Below is a small trained network, with its code and all its weights. Each question gives an input and a class and asks what happens when units are switched off, that is, made to give their printed mean instead of their output.

import numpy as np


def w(rows, s, z=0):
    codes = np.array(rows[::2]) - 128.0
    scale = np.full(codes.shape[1], s)
    scale[-1] = z or s
    return codes * scale


def f(y):
    return np.maximum(y, 0)


def log_softmax(a):
    a = a - a.max(-1, keepdims=True)
    return a - np.log(np.exp(a).sum(-1, keepdims=True))


def net(x, mask):
    res = np.array(x, float).reshape(1, 3) / 4 @ E
    y = f(res @ A[0][:, :-1].T + A[0][:, -1])
    res = res + np.where(mask, y, B[0][:, -1]) @ B[0][:, :-1]
    return log_softmax(res[-1] @ U[:, :-1].T + U[:, -1])


A, B = {}, {}
E = w([
[232,81,164,78,41,64,174,66,163,70],'x0',
[120,106,99,192,69,68,246,191,165,197],'x1',
[101,204,195,184,202,46,161,109,218,75],'x2',
],0.012)
A[0] = w([
[217,79,195,108,47,79,169,87,164,52,91],'N1',
[119,108,88,196,58,103,197,195,168,183,110],'N2',
[200,96,46,74,12,233,118,161,5,216,118],'N3',
[59,180,107,176,177,177,109,183,110,153,106],'N4',
[123,167,138,57,173,188,4,14,101,2,108],'N5',
[121,189,167,209,178,66,134,129,194,57,83],'N6',
[14,151,108,216,179,192,100,194,150,180,119],'N7',
[87,131,96,160,27,73,199,203,206,190,120],'N8',
[120,230,161,181,170,126,153,132,177,112,134],'N9',
[84,165,104,115,98,106,116,126,132,116,249],'N10',
[155,60,143,97,101,44,99,87,153,117,140],'N11',
[82,159,122,89,193,119,132,179,89,189,107],'N12',
[182,114,136,95,26,111,198,54,160,49,130],'N13',
[123,158,137,145,180,60,141,84,222,68,131],'N14',
],0.0089,0.017)
B[0] = w([
[116,152,163,51,64,179,108,177,119,193,219],'N1',
[174,109,125,244,141,123,104,107,191,201,205],'N2',
[20,193,74,146,179,103,179,64,75,119,252],'N3',
[111,165,127,56,123,182,91,167,161,147,189],'N4',
[165,83,190,181,229,78,114,110,208,237,250],'N5',
[34,165,83,136,111,76,167,70,119,147,196],'N6',
[86,162,187,68,61,188,114,200,155,111,213],'N7',
[150,77,156,168,196,83,77,122,180,171,219],'N8',
[73,155,77,147,128,163,180,78,67,124,194],'N9',
[248,40,107,158,184,207,191,204,58,1,230],'N10',
[110,157,102,88,119,179,111,183,126,118,188],'N11',
[94,110,161,82,90,161,102,147,136,138,165],'N12',
[113,164,152,90,102,220,96,164,135,122,224],'N13',
[80,130,76,114,138,127,165,83,65,124,206],'N14',
],0.01,0.02)
U = w([
[116,144,156,69,97,171,106,186,133,131,108],'0',
[83,153,64,140,147,115,159,49,64,121,94],'1',
[151,74,167,181,175,103,103,110,197,168,104],'2',
[205,46,111,148,165,159,159,187,53,5,249],'3',
[157,125,128,116,74,86,85,78,140,73,99],'4',
[137,131,149,122,84,69,79,90,140,102,101],'5',
[158,135,136,113,92,57,103,101,116,104,94],'6',
[128,98,135,106,90,72,89,115,123,94,91],'7',
],0.018,0.014)

Each question gives the input, the list of numbers given to net, and the class t.
The units are the neurons (one row each of A and B). Each row of codes is followed by its name. A weight is (code - 128) times the scale printed after its matrix; where a second scale follows, it is the last column's (A, B and U).
mask holds one flag per neuron, in row order. A switched-off neuron (its flag False) gives its mean, the last column of its row in B, instead of its output. The means were averaged over made-up inputs and are rounded, as every weight is.
A unit's drop is (log p(t) with every unit on - log p(t) with that unit switched off) / (log p(t) with every unit on - log p(t) with every unit switched off).
most important unit: the unit with the biggest drop
k most important neurons: the k neurons with the biggest drops, biggest first
drop of u: that unit's drop, to one decimal
input [-7,6,-8], class 1: 2 most important neurons	[N3 N1]
input [2,-4,-6], class 1: most important unit	N3
input [7,6,1], class 0: 3 most important neurons	[N1 N13 N5]
input [-5,-6,-5], class 2: 2 most important neurons	[N5 N1]
input [7,-2,6], class 0: 2 most important neurons	[N1 N3]
input [-3,-2,1], class 3: 2 most important neurons	[N1 N13]
input [0,-4,-3], class 2: 4 most important neurons	[N5 N14 N9 N6]
input [7,2,6], class 0: 2 most important neurons	[N1 N13]
input [6,-7,-5], class 2: 2 most important neurons	[N5 N7]
input [8,0,8], class 0: 4 most important neurons	[N1 N13 N3 N11]
input [5,6,-7], class 1: 2 most important neurons	[N3 N5]
input [-5,-8,6], class 2: 2 most important neurons	[N5 N3]
input [-1,4,6], class 1: drop of N4	0.0
input [2,-6,-1], class 2: drop of N5	1.9
input [-8,-6,6], class 0: drop of N7	7.4
input [0,2,1], class 3: most important unit	N5
